Below is a small trained network, with its code and all its weights. Each question gives an input and a target symbol and asks what happens when units are switched off, that is, made to give their printed mean instead of their output.

import numpy as np


def w(rows, s, z=0):
    codes = np.array(rows[::2]) - 128.0
    scale = np.full(codes.shape[1], s)
    scale[-1] = z or s
    return codes * scale


def norm(h):
    return h / np.sqrt((h * h).mean(-1, keepdims=True) + 1e-5)


def f(y):
    return y / 2 * (1 + np.tanh(0.7978845608 * (y + 0.044715 * y**3)))


def softmax(a):
    e = np.exp(a - a.max(-1, keepdims=True))
    return e / e.sum(-1, keepdims=True)


def log_softmax(a):
    a = a - a.max(-1, keepdims=True)
    return a - np.log(np.exp(a).sum(-1, keepdims=True))


def net(x, mask):
    ids = ['βδεζηθλξστω'.index(c) for c in x.split()]
    T = len(ids)
    res = E[ids] + P[:T]
    q, k, v = (norm(res) @ M[0].T for M in (Q, K, V))
    z = softmax(np.where(np.tri(T) > 0, q @ k.T / 3**0.5, -1e9)) @ v
    res = res + np.where(mask[0], z, O[0][:, -1]) @ O[0][:, :-1]
    y = f(norm(res) @ A[0][:, :-1].T + A[0][:, -1])
    res = res + np.where(mask[1:9], y, B[0][:, -1]) @ B[0][:, :-1]
    return log_softmax(norm(res)[-1] @ U[:, :-1].T + U[:, -1])


Q, K, V, O, A, B = {}, {}, {}, {}, {}, {}
E = w([
[200,106,142,152,31,156,230,80],'β',
[134,59,146,185,44,91,79,189],'δ',
[129,55,143,174,71,111,98,188],'ε',
[127,145,104,150,110,153,56,164],'ζ',
[135,118,142,162,13,75,59,137],'η',
[110,155,147,127,88,179,154,254],'θ',
[184,192,92,68,154,70,98,137],'λ',
[184,203,105,12,93,82,160,116],'ξ',
[42,108,125,57,112,116,124,70],'σ',
[55,150,162,162,141,35,134,86],'τ',
[126,170,85,129,74,162,187,26],'ω',
],0.0031)
P = w([
[190,119,232,106,45,137,20,104],'0',
[157,127,182,130,60,138,41,124],'1',
[147,141,171,122,74,136,69,125],'2',
[137,142,143,139,76,128,81,140],'3',
[128,160,124,143,84,131,99,148],'4',
[120,147,106,141,91,120,111,150],'5',
[114,154,83,142,98,116,124,155],'6',
[109,153,67,147,110,111,145,160],'7',
[107,140,49,136,130,100,164,174],'8',
[95,147,31,140,135,101,177,177],'9',
[94,144,6,149,144,90,188,188],'10',
],0.0026)
Q[0] = w([
[124,93,129,195,168,125,128,89],'h1',
[98,179,49,156,27,107,170,254],'h1',
[90,143,52,121,118,88,86,102],'h1',
],0.0085)
K[0] = w([
[185,134,162,137,95,195,63,191],'h1',
[83,159,17,97,178,87,227,141],'h1',
[122,117,154,175,87,137,254,154],'h1',
],0.0064)
V[0] = w([
[209,159,109,148,167,153,129,185],'h1',
[190,96,124,124,69,172,147,38],'h1',
[193,136,109,185,144,3,103,77],'h1',
],0.0043)
O[0] = w([
[227,179,135,221,36,177,82,183,89],'h1',
[138,108,3,164,177,44,199,136,2],'h1',
[150,172,201,209,189,60,148,84,104],'h1',
],0.0043,0.0008)
A[0] = w([
[88,177,248,100,196,94,118,98,122],'n1',
[130,115,12,30,180,123,123,152,117],'n2',
[82,140,42,185,246,77,177,140,72],'n3',
[101,119,110,144,130,232,138,194,72],'n4',
[45,91,147,177,81,146,86,195,162],'n5',
[237,193,189,201,126,147,128,181,78],'n6',
[150,145,241,86,146,153,38,153,83],'n7',
[137,76,123,136,255,93,73,53,6],'n8',
],0.0045,0.0016)
B[0] = w([
[94,158,103,75,78,161,168,113,176],'n1',
[91,49,111,138,143,182,97,151,156],'n2',
[103,135,115,177,18,188,206,78,154],'n3',
[181,105,147,112,51,19,45,17,180],'n4',
[132,188,128,63,173,155,194,114,252],'n5',
[57,102,36,124,194,168,114,133,202],'n6',
[86,122,159,168,119,212,181,133,196],'n7',
[254,135,110,193,228,112,47,103,117],'n8',
],0.0041,0.0035)
U = w([
[179,87,169,156,161,118,146,149,50],'β',
[119,104,178,177,126,61,78,137,50],'δ',
[137,79,192,178,146,78,124,179,80],'ε',
[77,160,94,90,74,168,123,170,254],'ζ',
[122,150,172,176,128,61,76,64,91],'η',
[254,130,144,85,52,149,94,129,122],'θ',
[126,154,106,221,190,187,71,148,106],'λ',
[203,186,51,119,193,68,110,151,89],'ξ',
[96,24,103,62,184,113,103,108,38],'σ',
[110,174,188,120,159,136,201,41,147],'τ',
[141,93,65,187,87,118,199,95,92],'ω',
],0.0067,0.0031)

Each question gives the input, a string of symbols that net reads in full, and the target symbol t.
The units are the heads (3 rows each of Q, K, V and O) and the neurons (one row each of A and B). Each row of codes is followed by its name. A weight is (code - 128) times the scale printed after its matrix; where a second scale follows, it is the last column's (O, A, B and U).
mask holds one flag per unit, heads first, then neurons. A switched-off unit (its flag False) gives its mean, the last column of its rows in O or B, instead of its output. The means were averaged over made-up inputs and are rounded, as every weight is.
A unit's drop is (log p(t) with every unit on - log p(t) with that unit switched off) / (log p(t) with every unit on - log p(t) with every unit switched off).
The circuit of an input: a set's keep is (log p(t) with only the set's units on - log p(t) with every unit switched off) / (log p(t) with every unit on - log p(t) with every unit switched off). Starting from all 9 units, units are removed one at a time, each time the one whose removal leaves the highest keep (on an exact tie, the one counted first), for as long as the keep stays at least 0.8.
units of the circuit, in order: the units of the circuit, biggest drop first
k most important neurons: the k neurons with the biggest drops, biggest first
drop of u: that unit's drop, to one decimal
input ω σ θ ζ ζ ζ θ δ δ λ δ, target λ: units of the circuit, in order => (h1, n6)
input θ τ τ ζ ζ ζ σ, target σ: units of the circuit, in order => (h1, n2)
input β λ ζ, target λ: units of the circuit, in order => (h1, n4)
input ξ θ θ ω ω η, target ω: units of the circuit, in order => (h1, n3)
input θ δ θ ξ, target ξ: 4 most important neurons => (n3, n7, n1, n4)
input θ ξ σ ε θ ζ θ θ η, target θ: units of the circuit, in order => (h1, n6)
input δ τ τ θ δ, target τ: most important neuron => (n5)
input ζ θ τ β ω, target ω: units of the circuit, in order => (h1, n5)
input τ θ θ, target τ: units of the circuit, in order => (h1, n5, n2)
input τ θ λ ε, target λ: 3 most important neurons => (n6, n1, n3)
input λ ω δ, target ω: 2 most important neurons => (n3, n4)
input ξ θ β, target ω: 3 most important neurons => (n4, n5, n8)
input θ δ ε θ ξ λ ω η λ, target ω: units of the circuit, in order => (n3, h1)
input τ δ β θ ζ η ξ, target ξ: most important neuron => (n7)
input ζ τ τ η, target τ: 2 most important neurons => (n1, n4)
input τ θ τ τ ξ θ λ δ λ, target λ: 2 most important neurons => (n6, n5)
input ζ σ ω, target ω: units of the circuit, in order => (h1, n3, n5)
input ζ η σ, target σ: 2 most important neurons => (n8, n2)
input θ δ τ ξ θ θ θ ξ λ δ ζ, target λ: 3 most important neurons => (n6, n1, n3)
input σ ξ θ ζ σ τ σ ζ τ ε, target τ: units of the circuit, in order => (h1)
input δ ξ θ λ θ, target λ: units of the circuit, in order => (h1, n6)
input ζ ζ β, target ω: 3 most important neurons => (n4, n5, n6)
input θ ξ β θ, target ξ: drop of n7 => 0.2
input ζ ω τ θ λ θ δ θ ζ ζ, target θ: drop of n4 => 0.3
input δ τ σ ω θ τ δ, target τ: drop of n6 => 0.1
input τ θ τ ζ, target τ: drop of n6 => 0.1
input θ η θ, target θ: most important neuron => (n4)
